Below are the code and all the weights of a small trained network. Each question names an input and a target symbol and asks about switching units off, where a switched-off unit gives its printed mean instead of its output.

import numpy as np


def w(rows, s, z=0):
    codes = np.array(rows[::2]) - 128.0
    scale = np.full(codes.shape[1], s)
    scale[-1] = z or s
    return codes * scale


def f(y):
    return np.maximum(y, 0)


def softmax(a):
    e = np.exp(a - a.max(-1, keepdims=True))
    return e / e.sum(-1, keepdims=True)


def log_softmax(a):
    a = a - a.max(-1, keepdims=True)
    return a - np.log(np.exp(a).sum(-1, keepdims=True))


def net(x, mask):
    ids = ['αβγδημξπφω'.index(c) for c in x.split()]
    T = len(ids)
    res = E[ids] + P[:T]
    u = 0
    for l in range(2):
        r = res
        for j in range(3):
            rows = slice(3 * j, 3 * j + 3)
            q, k, v = (r @ M[l][rows].T for M in (Q, K, V))
            z = softmax(np.where(np.tri(T) > 0, q @ k.T / 3**0.5, -1e9)) @ v
            o = O[l][rows]
            res = res + np.where(mask[u + j], z, o[:, -1]) @ o[:, :-1]
        u += 3
        y = f(res @ A[l][:, :-1].T + A[l][:, -1])
        res = res + np.where(mask[u : u + 8], y, B[l][:, -1]) @ B[l][:, :-1]
        u += 8
    return log_softmax(res[-1] @ U[:, :-1].T + U[:, -1])


Q, K, V, O, A, B = {}, {}, {}, {}, {}, {}
E = w([
[97,145,213,36,169,185,35,81],'α',
[149,137,186,176,126,112,173,151],'β',
[52,132,154,145,142,172,231,72],'γ',
[250,201,153,69,234,107,172,171],'δ',
[177,61,140,135,98,162,58,186],'η',
[116,103,152,117,167,75,145,205],'μ',
[104,135,108,89,130,138,156,218],'ξ',
[102,203,75,136,50,132,215,151],'π',
[150,90,46,114,129,201,164,139],'φ',
[60,93,57,137,165,106,118,143],'ω',
],0.022)
P = w([
[104,253,149,69,127,100,93,69],'0',
[101,170,132,111,95,127,130,109],'1',
[85,104,98,123,60,143,152,124],'2',
[100,57,67,124,39,143,188,152],'3',
[89,41,46,127,16,158,185,152],'4',
[81,53,42,101,10,155,184,151],'5',
],0.0054)
Q[0] = w([
[175,127,140,197,121,107,102,95],'0.h0',
[37,117,161,78,98,127,162,165],'0.h0',
[125,131,134,117,165,95,135,69],'0.h0',
[93,112,144,113,145,147,92,3],'0.h1',
[207,95,177,143,104,130,105,129],'0.h1',
[108,123,150,102,137,126,106,159],'0.h1',
[90,103,175,100,118,165,95,196],'0.h2',
[100,115,116,150,95,81,63,92],'0.h2',
[113,86,122,50,176,166,120,112],'0.h2',
],0.011)
K[0] = w([
[86,193,220,87,114,105,77,160],'0.h0',
[59,25,121,156,139,151,113,86],'0.h0',
[94,221,118,110,175,103,133,150],'0.h0',
[89,220,254,97,155,182,138,76],'0.h1',
[194,154,148,126,124,123,90,147],'0.h1',
[161,118,165,104,137,133,27,139],'0.h1',
[135,48,118,171,123,156,55,182],'0.h2',
[104,116,164,144,152,103,106,86],'0.h2',
[143,76,28,112,206,154,93,120],'0.h2',
],0.01)
V[0] = w([
[215,118,76,86,112,202,92,156],'0.h0',
[87,130,254,111,57,58,160,131],'0.h0',
[158,68,109,111,149,140,77,104],'0.h0',
[216,56,114,110,98,148,105,172],'0.h1',
[97,99,107,148,174,136,121,114],'0.h1',
[164,219,140,125,136,98,134,128],'0.h1',
[91,89,172,106,120,185,159,180],'0.h2',
[156,132,126,189,42,221,111,164],'0.h2',
[146,185,139,89,190,201,146,181],'0.h2',
],0.0073)
O[0] = w([
[137,138,175,54,85,193,168,251,145],'0.h0',
[164,178,187,139,129,111,91,247,153],'0.h0',
[218,121,87,122,195,99,186,107,99],'0.h0',
[93,142,155,65,150,172,45,107,166],'0.h1',
[3,101,100,35,130,142,187,132,122],'0.h1',
[113,44,146,131,145,123,49,89,73],'0.h1',
[86,91,155,141,90,165,103,139,255],'0.h2',
[182,187,74,161,240,133,122,154,131],'0.h2',
[82,172,155,140,1,135,112,118,230],'0.h2',
],0.0075,0.0046)
A[0] = w([
[122,186,189,159,186,214,211,65,228],'0.n0',
[75,128,128,189,129,151,101,148,22],'0.n1',
[217,122,169,101,31,124,117,50,7],'0.n2',
[110,170,165,165,70,188,158,101,170],'0.n3',
[24,237,161,143,141,167,206,182,192],'0.n4',
[241,89,128,66,250,157,42,3,156],'0.n5',
[13,137,157,84,142,98,170,51,195],'0.n6',
[100,171,128,109,36,119,109,202,8],'0.n7',
],0.007,0.0021)
B[0] = w([
[200,87,140,86,51,56,193,243,162],'0.n0',
[164,153,126,2,68,88,238,127,148],'0.n1',
[114,168,41,9,197,153,59,19,145],'0.n2',
[202,159,130,127,111,138,177,235,177],'0.n3',
[130,95,54,177,119,71,82,126,245],'0.n4',
[144,116,27,210,100,115,194,240,158],'0.n5',
[176,63,133,186,25,176,164,120,190],'0.n6',
[61,175,85,81,161,91,99,150,219],'0.n7',
],0.0064,0.012)
Q[1] = w([
[119,133,137,7,202,181,118,148],'1.h0',
[131,143,119,4,114,105,105,58],'1.h0',
[40,39,69,48,79,39,168,188],'1.h0',
[138,89,162,55,116,150,142,75],'1.h1',
[169,226,189,17,175,216,79,114],'1.h1',
[64,91,167,102,160,172,254,34],'1.h1',
[36,38,194,180,150,121,85,6],'1.h2',
[115,134,159,83,203,176,155,54],'1.h2',
[61,96,105,133,139,69,177,123],'1.h2',
],0.0074)
K[1] = w([
[115,157,184,143,116,193,71,199],'1.h0',
[78,109,115,116,141,89,110,81],'1.h0',
[49,36,99,138,181,204,254,148],'1.h0',
[75,184,160,138,191,74,132,77],'1.h1',
[227,189,177,67,66,163,148,58],'1.h1',
[47,110,105,179,130,56,162,26],'1.h1',
[144,102,190,142,82,84,108,95],'1.h2',
[156,165,131,81,127,109,122,168],'1.h2',
[75,113,72,125,213,98,109,90],'1.h2',
],0.0082)
V[1] = w([
[2,126,170,154,126,100,138,136],'1.h0',
[159,171,189,37,181,161,137,133],'1.h0',
[75,149,109,86,156,93,41,79],'1.h0',
[41,146,141,132,192,106,164,106],'1.h1',
[82,138,133,99,129,83,156,168],'1.h1',
[69,149,100,138,132,73,187,105],'1.h1',
[168,87,72,143,79,203,175,119],'1.h2',
[94,186,51,138,159,101,132,201],'1.h2',
[205,188,231,120,76,136,176,135],'1.h2',
],0.0078)
O[1] = w([
[148,143,106,2,174,99,94,164,144],'1.h0',
[54,60,171,134,115,132,114,224,36],'1.h0',
[130,146,141,157,171,167,196,195,29],'1.h0',
[161,167,112,159,52,97,98,96,68],'1.h1',
[106,173,158,199,141,87,142,91,203],'1.h1',
[85,173,138,113,85,81,232,121,121],'1.h1',
[74,116,46,219,144,144,127,107,162],'1.h2',
[140,112,123,184,128,135,113,172,245],'1.h2',
[57,115,109,202,76,90,68,201,88],'1.h2',
],0.0073,0.013)
A[1] = w([
[140,164,92,80,177,148,168,77,155],'1.n0',
[97,112,171,134,101,206,74,144,79],'1.n1',
[148,140,115,73,189,134,51,91,211],'1.n2',
[161,156,111,76,72,254,111,124,213],'1.n3',
[112,130,73,99,142,160,144,162,13],'1.n4',
[218,143,90,162,91,88,134,116,17],'1.n5',
[59,149,114,113,166,98,91,159,109],'1.n6',
[67,101,199,98,166,48,152,118,5],'1.n7',
],0.0088,0.0029)
B[1] = w([
[214,74,197,177,134,228,156,113,189],'1.n0',
[165,198,89,45,174,136,155,134,208],'1.n1',
[52,101,151,215,97,177,120,184,184],'1.n2',
[86,137,155,121,165,90,203,88,207],'1.n3',
[211,67,196,219,18,113,93,56,193],'1.n4',
[76,130,192,83,245,185,55,253,248],'1.n5',
[207,123,107,93,79,120,92,33,207],'1.n6',
[20,128,129,136,253,35,121,111,186],'1.n7',
],0.0062,0.011)
U = w([
[120,175,75,156,144,139,41,37,140],'α',
[128,129,94,139,126,121,144,120,2],'β',
[51,95,99,178,82,126,186,132,207],'γ',
[37,134,132,90,101,195,164,151,161],'δ',
[113,86,34,93,203,45,168,115,170],'η',
[240,139,65,102,25,90,130,124,133],'μ',
[153,131,254,215,71,122,180,158,159],'ξ',
[162,34,55,126,156,110,128,190,77],'π',
[88,208,76,177,160,141,168,142,52],'φ',
[168,154,113,151,169,129,189,81,167],'ω',
],0.0058,0.0029)

Each question gives the input, a string of symbols that net reads in full, and the target symbol t.
The units are the heads (3 rows each of Q, K, V and O) and the neurons (one row each of A and B). Each row of codes is followed by its name. A weight is (code - 128) times the scale printed after its matrix; where a second scale follows, it is the last column's (O, A, B and U).
mask holds one flag per unit, layer by layer, with each layer's heads first. A switched-off unit (its flag False) gives its mean, the last column of its rows in O or B, instead of its output. The means were averaged over made-up inputs and are rounded, as every weight is.
A unit's drop is (log p(t) with every unit on - log p(t) with that unit switched off) / (log p(t) with every unit on - log p(t) with every unit switched off).
The circuit of an input: a set's keep is (log p(t) with only the set's units on - log p(t) with every unit switched off) / (log p(t) with every unit on - log p(t) with every unit switched off). Starting from the 12 units with the biggest drops (on a tie, the unit counted first), units are removed one at a time, each time the one whose removal leaves the highest keep (on an exact tie, the one counted first), for as long as the keep stays at least 0.8.
circuit, biggest first: the units of the circuit, biggest drop first
most important unit: the unit with the biggest drop
k most important neurons: the k neurons with the biggest drops, biggest first
k most important neurons of layer l: the k neurons of layer l with the biggest drops, biggest first
heads that matter: for each layer, one digit per head in row order, 1 if its drop is at least 0.15 and else 0, layers parted by /
drop when u is switched off: that unit's drop, to one decimal
input ξ β μ ξ, target μ: most important neuron : 1.n5
input μ δ μ δ, target μ: 2 most important neurons of layer 1 : 1.n5, 1.n6
input ω δ μ β, target ω: circuit, biggest first : 1.h2, 1.h0, 0.h0
input ξ μ ω β, target ω: heads that matter : 100 / 101
input η μ π β, target π: circuit, biggest first : 1.h1, 0.h2, 0.h0
input β π δ, target π: heads that matter : 010 / 011
input η μ μ ξ, target π: circuit, biggest first : 1.h1, 0.h2, 0.h0
input μ μ μ η ξ, target π: circuit, biggest first : 1.h1, 0.h2
input μ δ γ, target μ: circuit, biggest first : 1.h0, 0.n0, 0.h1
input ξ β μ ξ γ, target ξ: circuit, biggest first : 0.n0, 0.n6
input φ ω δ δ μ μ, target ω: heads that matter : 110 / 101
input μ η μ α, target π: circuit, biggest first : 0.h2, 1.h1, 0.n5
input ξ η ω δ π, target ω: circuit, biggest first : 1.h2, 0.h0, 1.n0
input ξ β μ μ α, target δ: circuit, biggest first : 0.n4, 1.h0
input μ γ ξ μ ξ μ, target α: most important unit : 1.h0
input ω δ μ α, target ω: 2 most important neurons of layer 1 : 1.n0, 1.n3
input μ μ η γ μ π, target α: heads that matter : 010 / 100
input ω β μ, target ω: circuit, biggest first : 1.h2, 1.n0, 0.h0
input μ φ μ ξ, target γ: circuit, biggest first : 0.h0, 1.h0, 1.h2, 0.n4
input μ μ μ π δ, target π: most important unit : 1.h2
input μ ξ ξ μ μ, target η: 2 most important neurons : 1.n7, 0.n3
input π η μ, target π: heads that matter : 100 / 010
input μ μ φ μ ξ ξ, target γ: heads that matter : 100 / 100
input φ ξ π, target γ: heads that matter : 100 / 101
input α γ π, target α: 2 most important neurons : 0.n6, 1.n5
input μ η ξ π, target π: 2 most important neurons : 1.n5, 0.n5
input γ μ μ, target α: most important neuron : 0.n6
input ξ η ξ δ, target ξ: drop when 1.h2 is switched off : 0.1
input ξ μ π π, target φ: drop when 1.h1 is switched off : 0.2
input μ ξ μ ξ ω, target ω: drop when 1.h0 is switched off : 0.4
